Here is a tiny trained network, its code and every weight. The questions are about switching its units off for an input and a class, where a switched-off unit gives its printed mean instead of its output.

import numpy as np


def w(rows, s, z=0):
    codes = np.array(rows[::2]) - 128.0
    scale = np.full(codes.shape[1], s)
    scale[-1] = z or s
    return codes * scale


def f(y):
    return np.maximum(y, 0)


def log_softmax(a):
    a = a - a.max(-1, keepdims=True)
    return a - np.log(np.exp(a).sum(-1, keepdims=True))


def net(x, mask):
    res = np.array(x, float).reshape(1, 4) / 4 @ E
    y = f(res @ A[0][:, :-1].T + A[0][:, -1])
    res = res + np.where(mask, y, B[0][:, -1]) @ B[0][:, :-1]
    return log_softmax(res[-1] @ U[:, :-1].T + U[:, -1])


A, B = {}, {}
E = w([
[174,109,255,148],'x0',
[127,55,218,11],'x1',
[115,7,137,142],'x2',
[47,7,159,215],'x3',
],0.0058)
A[0] = w([
[133,85,99,146,64],'N0',
[158,110,106,91,1],'N1',
[78,136,162,144,175],'N2',
[107,4,141,219,130],'N3',
[74,75,45,249,196],'N4',
[229,225,188,197,128],'N5',
[158,153,146,151,116],'N6',
[208,106,100,39,146],'N7',
[128,146,132,113,79],'N8',
[177,210,83,154,197],'N9',
[54,140,117,158,160],'N10',
[78,151,178,90,241],'N11',
[126,133,96,144,41],'N12',
[151,165,142,164,99],'N13',
[185,33,228,89,129],'N14',
[166,183,36,71,101],'N15',
[162,192,87,112,203],'N16',
[114,89,135,175,109],'N17',
[181,74,182,126,156],'N18',
[118,125,215,167,168],'N19',
],0.013,0.0024)
B[0] = w([
[171,131,110,139,154],'N0',
[152,112,138,107,140],'N1',
[88,109,134,150,157],'N2',
[249,58,62,162,245],'N3',
[135,89,3,166,254],'N4',
[182,156,168,250,215],'N5',
[138,128,136,161,150],'N6',
[206,121,161,69,198],'N7',
[140,143,128,123,140],'N8',
[81,216,142,195,215],'N9',
[73,113,99,130,172],'N10',
[65,112,168,108,178],'N11',
[96,129,114,143,144],'N12',
[105,140,151,166,154],'N13',
[92,55,227,138,237],'N14',
[153,195,118,23,215],'N15',
[149,214,128,118,205],'N16',
[185,106,113,128,172],'N17',
[103,82,163,94,188],'N18',
[91,57,132,87,184],'N19',
],0.035,0.0095)
U = w([
[107,179,28,92,3],'0',
[163,175,125,22,236],'1',
[140,44,242,91,70],'2',
[3,98,93,93,137],'3',
[165,197,136,193,107],'4',
[191,38,69,155,186],'5',
],0.0061,0.0032)

Each question gives the input, the list of numbers given to net, and the class t.
The units are the neurons (one row each of A and B). Each row of codes is followed by its name. A weight is (code - 128) times the scale printed after its matrix; where a second scale follows, it is the last column's (A, B and U).
mask holds one flag per neuron, in row order. A switched-off neuron (its flag False) gives its mean, the last column of its row in B, instead of its output. The means were averaged over made-up inputs and are rounded, as every weight is.
A unit's drop is (log p(t) with every unit on - log p(t) with that unit switched off) / (log p(t) with every unit on - log p(t) with every unit switched off).
unit that matters most: the unit with the biggest drop
k most important neurons: the k neurons with the biggest drops, biggest first
drop when u is switched off: that unit's drop, to one decimal
input [-3,-7,-5,3], class 0: unit that matters most : N4
input [8,4,5,8], class 2: 2 most important neurons : (N14; N18)
input [-5,-1,-2,-4], class 1: 2 most important neurons : (N15; N4)
input [-2,-7,2,-2], class 0: 3 most important neurons : (N4; N14; N15)
input [0,4,-4,-6], class 1: 2 most important neurons : (N15; N7)
input [-6,-8,-4,-2], class 4: 2 most important neurons : (N9; N5)
input [2,1,-8,4], class 3: 3 most important neurons : (N3; N14; N7)
input [-3,-4,-2,2], class 0: drop when N9 is switched off : 0.0
input [-8,-6,-3,-4], class 0: drop when N15 is switched off : 1.0
input [6,6,3,6], class 2: drop when N14 is switched off : 1.2
